K525: [116 154 147  86]
K50: [116 154 147 188]
K340: [160 111 180 132]
K624: [116 154 147 157]
[116 154 147  86]  K525
[147 157]  K624
[147 188]  K50
[116 154 147 188]  K50
[111 180]  K340

K525: [109 130 107 130 127 172 169 147 116 128 146]
K618: [130 147 169 109 107 172 128 127 116 130 137]
K624: [167 123 164 133 135  65  64 103 150 145 124]
K721: [103 133  88 130 126 196 187 155 105 126 152]
K30: [111 131  91 132 127 188 177 126 155 152 105]
[169 109 107 172 128 127 116 130 137]  K618
[155 105 126 152]  K721
[109 130 107 130 127 172 169 147 116 128]  K525
[167 123 164 133 135  65  64 103]  K624

K241: [139 130 157 115 106]
K140: [129 138 157 115 149]
K624: [132 114 184 150 109]
K24: [120 128 130 130 117]
[129 138]  K140
[139 130 157 115 106]  K241

K618: [119  87 128 114 123 110]
K241: [103 128  76 145 193 187]
K50: [148 108 161 125  71  74]
K24: [103 128  87 121 164 148]
K340: [105 140 100 120 165 163]
K30: [112 155 122 123 156 152]
[128  87]  K24
[103 128  87 121 164 148]  K24
[128  87 121 164]  K24
[108 161 125  71  74]  K50
[128 114]  K618

K525: [127 145 131 105 149 136 124 165 125 121 155 138 122 111 147 134 132]
K624: [121 189 127 142 122 142 119 184 148 123 122 125 137 122 145 119 122]
K340: [120 133 132 131 157 124 122 136 120 141 142 110 139 120 142 139 122]
K845: [128 117 127 119 172 115 114 162 130 122 148 145 122 137 125 134 127]
[189 127 142 122 142 119 184 148]  K624
[133 132 131 157 124 122 136 120]  K340
[127 142]  K624
[120 142]  K340
[115 114 162 130 122 148 145 122 137 125 134]  K845
[125 137 122 145]  K624
[157 124 122 136 120 141 142 110]  K340

K50: [129 150 124 133 144 148 100 126 100 165 102 113 143 125 120  79 131 136
 145 154 136 117 107 170 115 129 129 153 143 137 113 132 130 142 131]
K30: [129 154 110 133 129 132 113 126 123 154 102 153 127 115 129 120 131 136
 136 145 116  94 126 135 115 129 129 153 143 138 138 132 130 148 134]
K618: [131 173 124 133 144 132 100 126 103 159 102 114 141 115 120  88 131 132
 136 146 131  77 126 135 115 130 129 153 143 155 133 132 143 156 133]
K525: [102 113 143 124 143 117  72 138 132 159 101 109 141 115  79 120 131 139
 136 129 138 138 126 135 115 129 129 165 143 130 133 132 106 142 131]
[102 153 127 115]  K30
[102 113 143 125 120  79 131 136 145 154 136 117]  K50
[150 124 133 144 148 100 126 100 165]  K50
[ 79 131 136 145 154 136 117 107 170]  K50
[135 115 129 129 165]  K525
[136 145 154 136 117 107 170 115 129]  K50
[102 113 143 125]  K50

K845: [133 129 154 143 133 156 115 122 104 134 119]
K140: [114 137 117 113 136 140 135 135 123 122 129]
K624: [126 173 136 140 128 110 106 115 115 136 121]
K618: [131 113 137 136 123 135 140 117 122 135 169]
K50: [129 171 156 159 136 101 115 150 117 129 131]
K30: [126 139 130 117 106 119 100 141 141 133 118]
K612: [146 143 131 137 113 145 117 106 130 136 118]
[126 139 130]  K30
[119 100 141 141 133]  K30
[117 113 136 140 135 135 123 122]  K140
[113 137 136 123 135 140 117 122 135]  K618

K241: [150 119 118 112  97 107 136 122 108 144  86 169 124]
K624: [151 105 118 107 123  72 123 110 143 133 131 147 128]
K24: [130 140 126 127 116 141 127 121  76 121  75 128 126]
K612: [103 135 151 146 136 140  99 140  80 139 138  99 141]
K340: [153 120 118 113  94 112 137 122 105 137  82 165 123]
K721: [127 119  76 121  75 169 149 147 174 127 159 130 124]
K140: [105 135 153 150 127 150 112 156 116 144 168 117 141]
K845: [110 139 147 149 128 159 124 158 137 168 170 125 137]
K618: [106 143 143 140 135 142 105 131  70 116 112  97 136]
K525: [106 133 120 135 146 163 153 135 184 119 151 125 120]
K50: [150 119 118 112  97 130 136 122 108 144  86 169 124]
[127 119  76]  K721
[127 121  76 121  75]  K24
[119 151 125 120]  K525
[147 174 127]  K721
[127 150 112 156 116 144 168 117]  K140

K340: [127 178 132  91  90 123 130 119  70 171  95  92 108]
K24: [100 167 102  84 141 187 121 118 100 180 131 121 151]
K612: [167 102  84 141 187 121 119 100 100 180 100 103 119]
[100 167 102  84 141 187 121 118 100 180 131 121 151]  K24
[167 102  84 141 187 121 118 100]  K24
[167 102  84 141 187 121 119 100 100 180 100 103 119]  K612
[121 118 100 180 131]  K24

K845: [ 76 160 152 141 142 131 174  80 144]
K24: [112 110 114 169  99  78 154 139  79]
K340: [ 95 145 179 164 165 136 100 165 180]
K30: [141  89 130 172 115 182 103 112 161]
K140: [ 88 130 172 115 182 103 112 161 144]
[141  89 130 172 115 182 103]  K30
[ 88 130 172 115 182 103 112 161 144]  K140
[ 89 130 172 115 182 103 112 161]  K30
[152 141 142 131 174]  K845
[164 165 136 100 165 180]  K340
[110 114 169]  K24

K845: [159 130  96 171 137  80 154 123]
K340: [ 87 156 173 103 138  87 121 178]
K50: [ 96 171 134 129 131  80 103 117]
[130  96 171]  K845
[103 138  87 121]  K340
[ 96 171 137]  K845
[171 134]  K50
[ 80 154]  K845

K50: [142 125 129 118  71 167]
K340: [130 122 121 121  71 158]
K612: [115 125 117 131 192  92]
K24: [138 129 126 105  77 166]
[122 121 121  71 158]  K340
[129 126 105  77]  K24
[122 121]  K340

K50: [130  77 124 142 115 121 179 152 123 145]
K845: [ 85 139  83 113 106  62  84 102 146 176]
K30: [146  70  83 139 106  62  84 102 146 176]
K241: [193 163 180 161 106 106  74  92  70 152]
[ 83 139]  K30
[193 163 180 161 106 106  74  92  70]  K241
[163 180 161 106 106  74  92  70]  K241
[139  83 113]  K845

K24: [122 156 181 126 135  98 146 115 137 138 115 129 136 130 141 138 102 116
 131 122  98 117 152 131 114 147 160 115 146 142 152]
K845: [137 127 106 131 128 161 134 105 161 122 130 148 159 123 123 109 113 137
 142 145 118 127 114 117 128 129 114 107 131 147 164]
K721: [147 111 142 123 110 129 146  95 151 137 124 139 151 129 151 117 118 113
 142 145 137 127 106 131 128 162 134 100 113 103 135]
K241: [ 89 138 160 121 121 128 148 107 108 141 117 127 112 101 114 101 114 157
 100  97 102 106 153 120 103 128 142 124 133 157 149]
[113 137 142 145 118 127]  K845
[116 131 122  98 117 152]  K24
[137 127 106 131 128 162 134]  K721
[151 117 118 113]  K721

K525: [121 104  90 126 110 113 123 128]
K140: [ 74 136 130 134 121 102  90 132]
K24: [ 90 130 134 102 121  74 136  85]
[ 90 130 134 102 121  74 136]  K24
[121 102  90]  K140
[121 102]  K140

K140: [143 167 125  93 174 122 132 126]
K50: [139 155 127 117 170 127 118 129]
K721: [174 155 127 117 170 127 118 129]
K525: [176 138 130  93 122 174 132 134]
K845: [117 144 127 178 167 132 138 120]
[130  93 122 174]  K525
[139 155 127 117 170 127 118 129]  K50
[ 93 174 122 132]  K140
[174 155 127 117 170 127 118 129]  K721

K30: [141 138 105 142 144 140 155 149 128 100 119 112 136 142 157 111 111 111
  86]
K50: [132 103 120 144 160 158 106 154 131  76 113 146 150 156 118 110 103 109
 163]
K845: [137 134 132 131 128 133 154 130 130 120 119  93 130 123 146 127 122 174
  73]
K241: [137 129 138 111 139 143 136 113 129 139 101 139 136 139 121 100  92 122
 128]
K24: [141 138 148 142 144 140 155 149 128 100 119 112 136 142 157 111 111 111
  86]
K525: [134 129 135 129 139 131 158 141 128 101 130  92 130 137 150 124 120 118
  84]
K340: [119 120 106 155 112 110 118 155 130 110 145 124 106 109 121 147 151  79
 158]
K618: [134 138 138 129 137 134 163 148 122 127 121 104 139 140 149 120 115  94
  96]
K721: [132 120 103 135 107 108 153 138 135 117 150 110 112 112 143 147 147 151
  92]
[135 129 139]  K525
[132 120 103]  K721
[112 110]  K340
[120 103 135 107 108 153 138]  K721
[135 107 108]  K721

K24: [ 74 147 137 109 100 145 112 170]
K30: [ 69 147  82 116 119 101 108 142]
K721: [ 69 147  82 116 119 101 108 170]
K340: [ 69 147  82 116 119  67 163  99]
K50: [ 74 133  89 109 112 145 100 158]
K525: [ 71 141 143  78  81 121  99 163]
[ 99 163]  K525
[100 145 112]  K24
[100 145 112 170]  K24
[ 69 147  82 116 119 101 108 142]  K30
[147 137 109 100 145 112 170]  K24
[ 69 147  82 116 119  67 163  99]  K340
[101 108 170]  K721

K50: [144 132 114 145 109 111 117 166]
K612: [124  83  64  63  91 111 118  97]
K525: [127 128 125 128 128 131 130 126]
K340: [124  83  64  63 111  91  97 118]
K140: [107 154 139 120 109 111 159 112]
[111  91  97 118]  K340
[144 132 114 145 109 111 117 166]  K50
[128 128 131]  K525
[145 109 111 117 166]  K50
[107 154 139 120]  K140
[107 154 139 120 109 111 159 112]  K140

K618: [139 152 113 116  89 136 194 139]
K845: [153 142 129 155 137 158 115 105]
K612: [148 142 126 158 140 156 111 108]
K50: [ 85  99 137 149 139 152 110 116]
K624: [136 125 121 147 150 146 118 113]
K525: [ 90  91  86  99  97  92 131 120]
[125 121 147 150 146 118]  K624
[158 140]  K612
[86 99]  K525
[139 152 110 116]  K50
[136 125 121 147]  K624

K140: [128 129 153 176]
K845: [128 127 134 169]
K624: [128 153 176 176]
K30: [128 129 153 175]
K241: [153 178 170 177]
[153 175]  K30
[129 153 175]  K30
[129 153 176]  K140
[127 134 169]  K845

K50: [151 119  99 139 121 119 114 115 120 138 135 142 145 138 149 117]
K721: [125  99  70 171 134 138 160 119 120 135 120 141 131 144 137  98]
K624: [131 140 145 124 151 119  99 139 121 119 114 117 120 119 108 129]
[119 120 135 120]  K721
[171 134 138 160 119 120 135 120]  K721
[151 119  99 139 121 119 114 117 120]  K624
[134 138 160 119 120 135]  K721
[149 117]  K50

K24: [ 90 172 126 106]
K624: [ 94 125 144 173]
K50: [129 125  94 145]
K340: [ 94 125 129 116]
K241: [ 85 103 136 153]
K612: [129 125 117 109]
[125 129 116]  K340
[129 125  94]  K50
[ 94 125 129]  K340
[ 85 103 136]  K241
[129 125  94 145]  K50
[125 117 109]  K612

K525: [177 109 136 112  98 102 145 135 113 123 144 129 135 137 118 166 132 152
  92 125 109  93  93 108 152 132  90  99]
K721: [129 135 107 110 111 136 152  97 113 123 121 129 111 137 125 138 132 134
  92 144 109  97  93 100 143 119  84 109]
K241: [106 127 127 123 154 102 145 135 113 123 144 129 135 137 118 166 132 152
  92 125 109 141  93 108 152 105  90 112]
K612: [131 152 107 110 104 130 142 105 113 123 121 130 109 137 120 144 127 134
  92 144 109 101  93  94 148 116  80 109]
K624: [ 96 127 105 105 139 106 129 143 135 123 117 129 128 137 126 166 143 134
  92 144 116 142  93 122 153 104  90 109]
K340: [109 101  93  95 111 103 130 116 106 122 145 129 128 135 116 156 117 136
  92 126 109 109 128 149 160 117  90 101]
K618: [ 91 131 107 105 148 110 161 116 113 139 121 108 137 137 125 167 123 134
 139 144 109 109 118 109 176 105 105 109]
K24: [106 131 107 105 142 106 142 108 113 120 121 111 128 137 125 168 132 134
  96 177 109 137 112  98 152 110  96 109]
[ 91 131 107 105 148 110 161]  K618
[109 101  93  94]  K612
[93 95]  K340
[177 109 137 112  98]  K24
[125 168 132 134  96]  K24

K624: [134 127 179 144 124 111 128]
K612: [190 132  60  90 128 124 111]
K845: [137 126 119 178 111 124 131]
K340: [110 118  74 133 122 144 126]
[ 60  90 128 124 111]  K612
[178 111 124 131]  K845
[134 127 179 144 124 111 128]  K624
[124 111 128]  K624
[118  74 133 122 144]  K340
[133 122 144 126]  K340

K845: [153 131 143 109  77 129 129 130 130]
K340: [130 128 126 127 128 127 128 129 128]
K624: [ 77 130 126 127 130 119 110 109 141]
K24: [143 153  77 109 131 108 192 153 159]
[119 110]  K624
[126 127 128]  K340
[143 153  77 109 131]  K24
[ 77 129]  K845
[127 130 119 110]  K624
[130 126 127 130 119 110]  K624

K50: [154 113 156 135 121 163 131 163]
K340: [117 163 135 156 131 163 121 113]
K30: [160  98 149 122 122 161 163 163]
K845: [125 139 136 161 189 119 118 139]
K24: [140 114 137 125 125 138 136 143]
K618: [130 117 112  68  79  99  83 102]
K525: [132 113 139 129 133 129 139 138]
K612: [163 101 145 128 124 168 167 163]
K721: [149 101 186 129 129 176 149 172]
[133 129]  K525
[125 138]  K24
[135 156 131 163 121 113]  K340
[154 113 156 135 121 163 131 163]  K50
[113 156 135 121 163 131 163]  K50
[125 138 136]  K24

